Below is a small trained network, with its code and all its weights. Each question gives an input and a target symbol and asks what happens when units are switched off, that is, made to give their printed mean instead of their output.

import numpy as np


def w(rows, s, z=0):
    codes = np.array(rows[::2]) - 128.0
    scale = np.full(codes.shape[1], s)
    scale[-1] = z or s
    return codes * scale


def norm(h):
    return h / np.sqrt((h * h).mean(-1, keepdims=True) + 1e-5)


def f(y):
    return y / 2 * (1 + np.tanh(0.7978845608 * (y + 0.044715 * y**3)))


def softmax(a):
    e = np.exp(a - a.max(-1, keepdims=True))
    return e / e.sum(-1, keepdims=True)


def log_softmax(a):
    a = a - a.max(-1, keepdims=True)
    return a - np.log(np.exp(a).sum(-1, keepdims=True))


def net(x, mask):
    ids = ['ΓΔΛΞΨβεημστφω'.index(c) for c in x.split()]
    T = len(ids)
    res = E[ids] + P[:T]
    u = 0
    for l in range(2):
        q, k, v = (norm(res) @ M[l].T for M in (Q, K, V))
        z = softmax(np.where(np.tri(T) > 0, q @ k.T / 3**0.5, -1e9)) @ v
        res = res + np.where(mask[u], z, O[l][:, -1]) @ O[l][:, :-1]
        u += 1
        y = f(norm(res) @ A[l][:, :-1].T + A[l][:, -1])
        res = res + np.where(mask[u : u + 8], y, B[l][:, -1]) @ B[l][:, :-1]
        u += 8
    return log_softmax(norm(res)[-1] @ U[:, :-1].T + U[:, -1])


Q, K, V, O, A, B = {}, {}, {}, {}, {}, {}
E = w([
[118,131,179,142],'Γ',
[105,122,95,133],'Δ',
[129,96,143,106],'Λ',
[173,126,119,131],'Ξ',
[163,107,140,130],'Ψ',
[94,145,149,117],'β',
[163,160,98,104],'ε',
[159,123,114,139],'η',
[148,180,130,126],'μ',
[133,179,22,122],'σ',
[199,135,109,107],'τ',
[136,131,111,146],'φ',
[131,84,4,133],'ω',
],0.035)
P = w([
[76,31,73,254],'0',
[93,43,91,231],'1',
[104,58,101,220],'2',
[106,63,98,210],'3',
[114,67,104,193],'4',
[114,74,108,186],'5',
[115,75,107,176],'6',
[116,81,104,166],'7',
[117,78,101,154],'8',
[123,85,99,151],'9',
[121,83,103,136],'10',
[120,87,98,128],'11',
[130,87,100,122],'12',
[132,92,99,112],'13',
],0.0049)
Q[0] = w([
[115,116,180,135],'0.h1',
[124,92,138,249],'0.h1',
[200,98,129,115],'0.h1',
],0.017)
K[0] = w([
[86,110,181,137],'0.h1',
[89,47,121,253],'0.h1',
[201,56,102,101],'0.h1',
],0.013)
V[0] = w([
[2,82,78,54],'0.h1',
[183,25,138,20],'0.h1',
[93,55,40,132],'0.h1',
],0.0051)
O[0] = w([
[24,131,97,144,153],'0.h1',
[129,2,108,20,241],'0.h1',
[168,114,38,73,251],'0.h1',
],0.0063,0.003)
A[0] = w([
[139,97,199,123,203],'0.n1',
[137,133,154,163,48],'0.n2',
[98,52,89,175,97],'0.n3',
[56,144,177,191,96],'0.n4',
[7,111,114,79,90],'0.n5',
[127,155,90,106,253],'0.n6',
[122,217,101,119,185],'0.n7',
[109,201,204,45,108],'0.n8',
],0.016,0.0032)
B[0] = w([
[89,116,70,124,199],'0.n1',
[152,83,117,108,118],'0.n2',
[110,124,176,253,255],'0.n3',
[89,143,98,76,148],'0.n4',
[124,135,93,48,238],'0.n5',
[157,169,80,113,184],'0.n6',
[92,141,71,53,175],'0.n7',
[147,146,230,235,143],'0.n8',
],0.018,0.0074)
Q[1] = w([
[188,114,184,242],'1.h1',
[145,3,54,146],'1.h1',
[8,97,91,204],'1.h1',
],0.029)
K[1] = w([
[175,188,153,214],'1.h1',
[164,5,153,165],'1.h1',
[16,93,120,170],'1.h1',
],0.034)
V[1] = w([
[107,162,133,212],'1.h1',
[131,119,7,85],'1.h1',
[147,158,106,98],'1.h1',
],0.012)
O[1] = w([
[146,99,152,28,141],'1.h1',
[254,182,239,196,254],'1.h1',
[27,38,136,167,50],'1.h1',
],0.0062,0.0051)
A[1] = w([
[119,99,252,209,146],'1.n1',
[120,156,107,157,245],'1.n2',
[138,109,127,144,164],'1.n3',
[82,131,153,174,78],'1.n4',
[160,71,147,28,130],'1.n5',
[93,135,209,158,183],'1.n6',
[145,110,179,203,3],'1.n7',
[118,157,126,66,78],'1.n8',
],0.024,0.0031)
B[1] = w([
[251,166,217,199,164],'1.n1',
[177,138,167,161,211],'1.n2',
[98,108,127,100,172],'1.n3',
[66,140,128,93,150],'1.n4',
[196,39,59,36,255],'1.n5',
[186,131,28,166,134],'1.n6',
[78,48,122,89,165],'1.n7',
[85,89,176,100,152],'1.n8',
],0.026,0.0088)
U = w([
[26,142,52,152,182],'Γ',
[56,164,145,206,195],'Δ',
[148,169,113,138,162],'Λ',
[113,125,131,133,78],'Ξ',
[122,142,120,134,95],'Ψ',
[60,153,171,70,188],'β',
[183,203,155,29,19],'ε',
[115,124,132,123,53],'η',
[120,194,252,82,82],'μ',
[128,218,24,86,1],'σ',
[148,67,50,75,185],'τ',
[148,47,218,172,146],'φ',
[106,60,40,225,29],'ω',
],0.017,0.0082)

Each question gives the input, a string of symbols that net reads in full, and the target symbol t.
The units are the heads (3 rows each of Q, K, V and O) and the neurons (one row each of A and B). Each row of codes is followed by its name. A weight is (code - 128) times the scale printed after its matrix; where a second scale follows, it is the last column's (O, A, B and U).
mask holds one flag per unit, layer by layer, with each layer's heads first. A switched-off unit (its flag False) gives its mean, the last column of its rows in O or B, instead of its output. The means were averaged over made-up inputs and are rounded, as every weight is.
A unit's drop is (log p(t) with every unit on - log p(t) with that unit switched off) / (log p(t) with every unit on - log p(t) with every unit switched off).
The circuit of an input: a set's keep is (log p(t) with only the set's units on - log p(t) with every unit switched off) / (log p(t) with every unit on - log p(t) with every unit switched off). Starting from the 12 units with the biggest drops (on a tie, the unit counted first), units are removed one at a time, each time the one whose removal leaves the highest keep (on an exact tie, the one counted first), for as long as the keep stays at least 0.8.
units of the circuit, in order: the units of the circuit, biggest drop first
unit that matters most: the unit with the biggest drop
top k neurons: the k neurons with the biggest drops, biggest first
k most important neurons of layer l: the k neurons of layer l with the biggest drops, biggest first
drop when u is switched off: that unit's drop, to one decimal
input Λ Λ Λ Λ ε β Λ Δ φ Δ φ Λ Λ μ, target μ: 2 most important neurons of layer 1 -> [1.n5, 1.n8]
input Δ ω Λ Λ φ, target φ: unit that matters most -> 0.n5
input φ μ Λ Λ Λ Λ Λ η Δ Λ σ, target σ: top 2 neurons -> [0.n7, 1.n5]
input τ Γ Δ σ Λ Δ φ, target φ: units of the circuit, in order -> [0.n1, 1.n5]
input β Δ ω Ξ Λ φ Δ ε ε Λ Γ φ Λ φ, target Λ: units of the circuit, in order -> [0.n6, 1.n5]
input Γ Λ η μ Λ Λ Λ Δ Γ, target Λ: units of the circuit, in order -> [1.n6, 1.n1]
input φ μ Γ μ Λ μ σ, target σ: top 3 neurons -> [1.n5, 0.n7, 0.n3]
input Λ ε Δ σ Ψ Γ, target Γ: top 4 neurons -> [0.n1, 0.n4, 0.n3, 1.n5]
input Δ Δ ω, target ω: top 2 neurons -> [1.n5, 0.n3]
input Ψ Δ Λ Λ μ Λ ε Λ Λ Λ μ, target Λ: top 2 neurons -> [0.n8, 1.n6]
input β Λ σ τ Δ Δ ω Δ Λ ε, target ε: 2 most important neurons of layer 0 -> [0.n3, 0.n7]
input Δ Λ Γ Γ Λ μ Λ Δ Ξ Ψ μ β, target β: 2 most important neurons of layer 0 -> [0.n4, 0.n5]
input Λ Δ φ Λ Ξ, target φ: 3 most important neurons of layer 1 -> [1.n5, 1.n7, 1.n1]
input Γ Λ ε Λ Λ Ξ Γ, target Λ: top 4 neurons -> [0.n8, 0.n5, 1.n6, 1.n1]
input φ φ Λ Δ η Λ Ξ, target φ: unit that matters most -> 1.h1
input φ Λ Δ φ Δ Λ Δ Λ Λ Δ β, target β: 3 most important neurons of layer 0 -> [0.n8, 0.n5, 0.n3]
input Λ Λ Δ σ Δ Λ Ψ, target φ: 2 most important neurons of layer 1 -> [1.n1, 1.n5]
input Ψ Λ μ φ μ Λ Ψ Δ Λ Δ β Λ η, target φ: top 3 neurons -> [0.n1, 0.n7, 1.n5]
input Γ Ψ μ, target μ: top 3 neurons -> [0.n7, 1.n5, 0.n3]
input φ β ε Λ σ φ φ Δ, target Δ: most important neuron of layer 1 -> [1.n5]
input Δ Λ Ξ φ Δ φ Λ Ξ φ Λ Δ Λ Δ, target Λ: 2 most important neurons of layer 1 -> [1.n5, 1.n2]
input Λ μ Δ Λ Δ μ τ Λ Λ Λ ω, target ω: 2 most important neurons of layer 0 -> [0.n3, 0.n5]
input Λ φ Ξ Ψ φ Ξ φ Ξ σ Λ η, target φ: top 2 neurons -> [0.n1, 1.n5]
input ε Γ β Λ, target φ: top 3 neurons -> [1.n1, 1.n5, 0.n1]
input ε Ψ φ Λ, target φ: top 3 neurons -> [1.n1, 0.n1, 1.n5]
input φ Ξ ε, target ε: top 2 neurons -> [0.n3, 1.n5]
input φ Λ Γ, target Γ: unit that matters most -> 1.n5
input Λ τ Δ, target Δ: drop when 0.n3 is switched off -> 0.2
input Δ Γ μ φ Λ β σ Λ τ τ ε Λ φ Ψ, target φ: drop when 1.n1 is switched off -> 0.4
input Λ Ψ Λ Δ Λ Δ Λ β Δ Λ Γ Δ, target Λ: drop when 0.n5 is switched off -> 0.2
